Here is a tiny trained network, its code and every weight. The questions are about switching its units off for an input and a class, where a switched-off unit gives its printed mean instead of its output.

import numpy as np


def w(rows, s, z=0):
    codes = np.array(rows[::2]) - 128.0
    scale = np.full(codes.shape[1], s)
    scale[-1] = z or s
    return codes * scale


def norm(h):
    return h / np.sqrt((h * h).mean(-1, keepdims=True) + 1e-5)


def f(y):
    return np.maximum(y, 0)


def log_softmax(a):
    a = a - a.max(-1, keepdims=True)
    return a - np.log(np.exp(a).sum(-1, keepdims=True))


def net(x, mask):
    res = np.array(x, float).reshape(1, 6) / 4 @ E
    u = 0
    for l in range(2):
        y = f(norm(res) @ A[l][:, :-1].T + A[l][:, -1])
        res = res + np.where(mask[u : u + 5], y, B[l][:, -1]) @ B[l][:, :-1]
        u += 5
    return log_softmax(norm(res)[-1] @ U[:, :-1].T + U[:, -1])


A, B = {}, {}
E = w([
[163,80,149,185,103,115,185],'x0',
[149,160,67,125,106,123,165],'x1',
[125,126,127,133,124,127,127],'x2',
[113,170,158,129,153,254,183],'x3',
[96,74,47,210,120,183,76],'x4',
[141,221,163,214,70,130,75],'x5',
],0.0071)
A[0] = w([
[104,153,138,144,95,127,118,3],'0.n1',
[153,194,2,112,66,110,199,111],'0.n2',
[59,218,79,68,219,117,40,152],'0.n3',
[138,100,90,114,107,37,71,120],'0.n4',
[90,83,215,154,189,122,70,19],'0.n5',
],0.0089,0.004)
B[0] = w([
[117,110,85,78,75,165,106,133],'0.n1',
[84,95,254,133,231,116,27,212],'0.n2',
[185,77,156,193,105,114,192,254],'0.n3',
[44,153,107,144,149,172,195,223],'0.n4',
[45,154,201,116,255,104,48,163],'0.n5',
],0.01,0.0063)
A[1] = w([
[115,83,166,163,153,83,181,223],'1.n1',
[102,178,158,109,147,65,186,7],'1.n2',
[123,227,151,169,40,108,62,63],'1.n3',
[87,127,106,141,110,8,122,95],'1.n4',
[153,166,189,28,68,89,131,1],'1.n5',
],0.012,0.0027)
B[1] = w([
[194,173,128,102,49,123,70,245],'1.n1',
[56,44,98,192,127,185,93,174],'1.n2',
[140,26,112,32,135,118,171,174],'1.n3',
[159,196,161,115,176,193,191,167],'1.n4',
[89,131,12,210,120,108,90,157],'1.n5',
],0.011,0.012)
U = w([
[82,88,69,201,131,127,93,116],'0',
[110,120,200,114,183,104,80,124],'1',
[140,81,102,30,124,125,135,130],'2',
[197,137,147,162,88,129,126,103],'3',
[95,195,145,131,156,174,209,145],'4',
[121,132,129,118,114,136,102,184],'5',
[109,170,117,107,117,87,108,84],'6',
[75,224,98,74,109,3,153,8],'7',
],0.019,0.015)

Each question gives the input, the list of numbers given to net, and the class t.
The units are the neurons (one row each of A and B). Each row of codes is followed by its name. A weight is (code - 128) times the scale printed after its matrix; where a second scale follows, it is the last column's (A, B and U).
mask holds one flag per neuron, layer by layer. A switched-off neuron (its flag False) gives its mean, the last column of its row in B, instead of its output. The means were averaged over made-up inputs and are rounded, as every weight is.
A unit's drop is (log p(t) with every unit on - log p(t) with that unit switched off) / (log p(t) with every unit on - log p(t) with every unit switched off).
The circuit of an input: a set's keep is (log p(t) with only the set's units on - log p(t) with every unit switched off) / (log p(t) with every unit on - log p(t) with every unit switched off). Starting from all 10 units, units are removed one at a time, each time the one whose removal leaves the highest keep (on an exact tie, the one counted first), for as long as the keep stays at least 0.8.
circuit, biggest first: the units of the circuit, biggest drop first
most important unit: the unit with the biggest drop
top k neurons: the k neurons with the biggest drops, biggest first
k most important neurons of layer l: the k neurons of layer l with the biggest drops, biggest first
input [7,2,4,-7,5,0], class 3: most important unit	1.n1
input [-3,-6,-6,-8,6,5], class 4: top 2 neurons	1.n4, 0.n4
input [-8,3,-4,-3,5,-7], class 3: top 3 neurons	0.n3, 1.n3, 1.n1
input [8,-4,-2,0,7,-6], class 3: top 2 neurons	1.n2, 1.n3
input [8,7,3,7,-6,-7], class 3: top 4 neurons	1.n3, 0.n4, 1.n1, 0.n5
input [8,0,3,-2,-5,-4], class 3: 2 most important neurons of layer 1	1.n1, 1.n3
input [1,-8,-4,5,-8,5], class 0: circuit, biggest first	1.n5, 0.n2, 1.n2, 0.n3
input [4,-5,0,-8,-2,6], class 4: top 3 neurons	1.n4, 0.n4, 0.n2
input [-3,-4,5,0,-7,2], class 0: circuit, biggest first	1.n5, 1.n2
input [8,-8,-1,-7,-8,-4], class 0: 3 most important neurons of layer 1	1.n2, 1.n5, 1.n3
input [-4,-6,2,1,-6,-5], class 0: circuit, biggest first	1.n5, 0.n2, 1.n2
input [-8,1,-1,0,6,3], class 3: circuit, biggest first	0.n3, 1.n2
input [4,-7,7,7,3,8], class 2: top 3 neurons	1.n3, 0.n2, 0.n4
input [8,-1,8,-6,0,8], class 2: circuit, biggest first	1.n3, 0.n3
input [6,3,-6,0,-8,4], class 0: most important unit	1.n5
input [5,4,-6,2,-6,0], class 0: top 3 neurons	1.n5, 0.n3, 1.n2
input [-3,6,1,5,-8,4], class 0: circuit, biggest first	1.n5, 1.n2
input [7,-4,0,-2,3,8], class 2: circuit, biggest first	1.n3, 0.n3, 0.n2
input [-8,-2,2,7,-5,4], class 3: circuit, biggest first	0.n3, 0.n4
input [-3,-2,-1,-8,6,3], class 4: most important unit	1.n4
